Below are the code and all the weights of a small trained network. Each question names an input and a class and asks about switching units off, where a switched-off unit gives its printed mean instead of its output.

import numpy as np


def w(rows, s, z=0):
    codes = np.array(rows[::2]) - 128.0
    scale = np.full(codes.shape[1], s)
    scale[-1] = z or s
    return codes * scale


def f(y):
    return y / 2 * (1 + np.tanh(0.7978845608 * (y + 0.044715 * y**3)))


def log_softmax(a):
    a = a - a.max(-1, keepdims=True)
    return a - np.log(np.exp(a).sum(-1, keepdims=True))


def net(x, mask):
    res = np.array(x, float).reshape(1, 5) / 4 @ E
    y = f(res @ A[0][:, :-1].T + A[0][:, -1])
    res = res + np.where(mask, y, B[0][:, -1]) @ B[0][:, :-1]
    return log_softmax(res[-1] @ U[:, :-1].T + U[:, -1])


A, B = {}, {}
E = w([
[139,82,204,92,158,161,136,128,8],'x0',
[95,133,160,184,208,89,26,154,119],'x1',
[142,134,123,130,133,130,127,126,126],'x2',
[136,106,103,136,152,143,137,133,140],'x3',
[85,170,147,135,143,211,105,22,140],'x4',
],0.016)
A[0] = w([
[78,182,142,129,154,245,135,37,127,130],'N0',
[118,117,91,138,121,71,108,161,143,176],'N1',
[111,115,154,100,131,143,148,97,127,105],'N2',
[151,102,113,146,124,39,136,191,129,217],'N3',
[73,164,124,171,159,145,78,114,117,101],'N4',
[105,159,123,210,163,68,79,127,184,134],'N5',
[170,74,159,110,120,118,218,174,76,174],'N6',
[92,182,124,166,136,186,106,95,156,130],'N7',
[139,137,127,157,139,90,70,158,163,121],'N8',
[121,130,135,126,118,75,136,181,134,201],'N9',
[104,152,151,90,162,229,137,46,121,113],'N10',
[122,136,110,200,143,47,107,180,151,164],'N11',
[142,152,75,104,45,124,195,100,221,215],'N12',
[108,69,208,145,244,119,54,146,25,1],'N13',
[160,95,146,49,103,182,200,111,56,129],'N14',
[97,156,125,177,159,91,95,99,180,104],'N15',
[177,93,165,73,112,89,181,155,109,179],'N16',
],0.012,0.0082)
B[0] = w([
[113,87,193,183,93,147,131,79,119,239],'N0',
[150,130,96,199,116,95,166,125,113,183],'N1',
[139,99,123,158,114,122,129,118,118,152],'N2',
[185,149,117,143,129,39,148,121,76,226],'N3',
[102,146,124,115,163,181,114,129,145,173],'N4',
[79,109,158,165,194,139,119,87,93,204],'N5',
[129,133,133,98,174,79,130,173,152,230],'N6',
[70,128,175,137,134,214,107,125,153,190],'N7',
[133,82,136,151,131,88,170,104,88,176],'N8',
[160,168,92,148,130,49,136,129,93,188],'N9',
[119,96,207,162,82,146,166,68,109,220],'N10',
[148,123,110,179,132,75,148,104,87,209],'N11',
[174,184,90,124,32,161,100,137,208,250],'N12',
[199,181,84,105,6,178,97,147,173,234],'N13',
[106,65,181,119,165,39,170,117,78,232],'N14',
[63,133,151,119,189,169,115,122,102,181],'N15',
[125,132,125,98,184,88,103,166,143,210],'N16',
],0.013,0.022)
U = w([
[249,191,27,99,79,82,99,187,165,251],'0',
[159,48,152,181,148,65,169,81,52,103],'1',
[167,131,137,112,37,193,84,113,206,180],'2',
[54,113,146,129,247,159,69,119,145,22],'3',
[157,78,146,22,233,52,128,190,119,59],'4',
],0.011,0.0028)

Each question gives the input, the list of numbers given to net, and the class t.
The units are the neurons (one row each of A and B). Each row of codes is followed by its name. A weight is (code - 128) times the scale printed after its matrix; where a second scale follows, it is the last column's (A, B and U).
mask holds one flag per neuron, in row order. A switched-off neuron (its flag False) gives its mean, the last column of its row in B, instead of its output. The means were averaged over made-up inputs and are rounded, as every weight is.
A unit's drop is (log p(t) with every unit on - log p(t) with that unit switched off) / (log p(t) with every unit on - log p(t) with every unit switched off).
The circuit of an input: a set's keep is (log p(t) with only the set's units on - log p(t) with every unit switched off) / (log p(t) with every unit on - log p(t) with every unit switched off). Starting from the 12 units with the biggest drops (on a tie, the unit counted first), units are removed one at a time, each time the one whose removal leaves the highest keep (on an exact tie, the one counted first), for as long as the keep stays at least 0.8.
circuit, biggest first: the units of the circuit, biggest drop first
top k neurons: the k neurons with the biggest drops, biggest first
drop of u: that unit's drop, to one decimal
input [1,-8,4,3,-5], class 4: top 3 neurons : (N14 N13 N6)
input [0,5,6,-5,4], class 3: top neuron : (N12)
input [0,-2,0,5,8], class 2: top 2 neurons : (N7 N3)
input [8,0,-5,-7,-7], class 4: top 4 neurons : (N14 N12 N6 N16)
input [7,0,0,3,-3], class 4: top 3 neurons : (N12 N14 N6)
input [0,-8,-2,-6,8], class 2: top 2 neurons : (N12 N3)
input [6,0,8,0,-5], class 4: top 4 neurons : (N12 N14 N6 N16)
input [-5,-5,-3,7,0], class 0: top 2 neurons : (N0 N10)
input [0,-8,6,-6,2], class 2: top 3 neurons : (N12 N3 N11)
input [7,0,1,4,-2], class 4: top 3 neurons : (N12 N14 N6)
input [1,-7,-2,-1,-6], class 4: top 2 neurons : (N14 N13)
input [7,8,5,-4,-2], class 0: drop of N13 : 0.2
input [3,8,1,-1,6], class 2: drop of N13 : 1.6
input [7,1,-5,5,-3], class 0: drop of N13 : 1.4
input [8,3,-6,8,-2], class 0: circuit, biggest first : (N13)
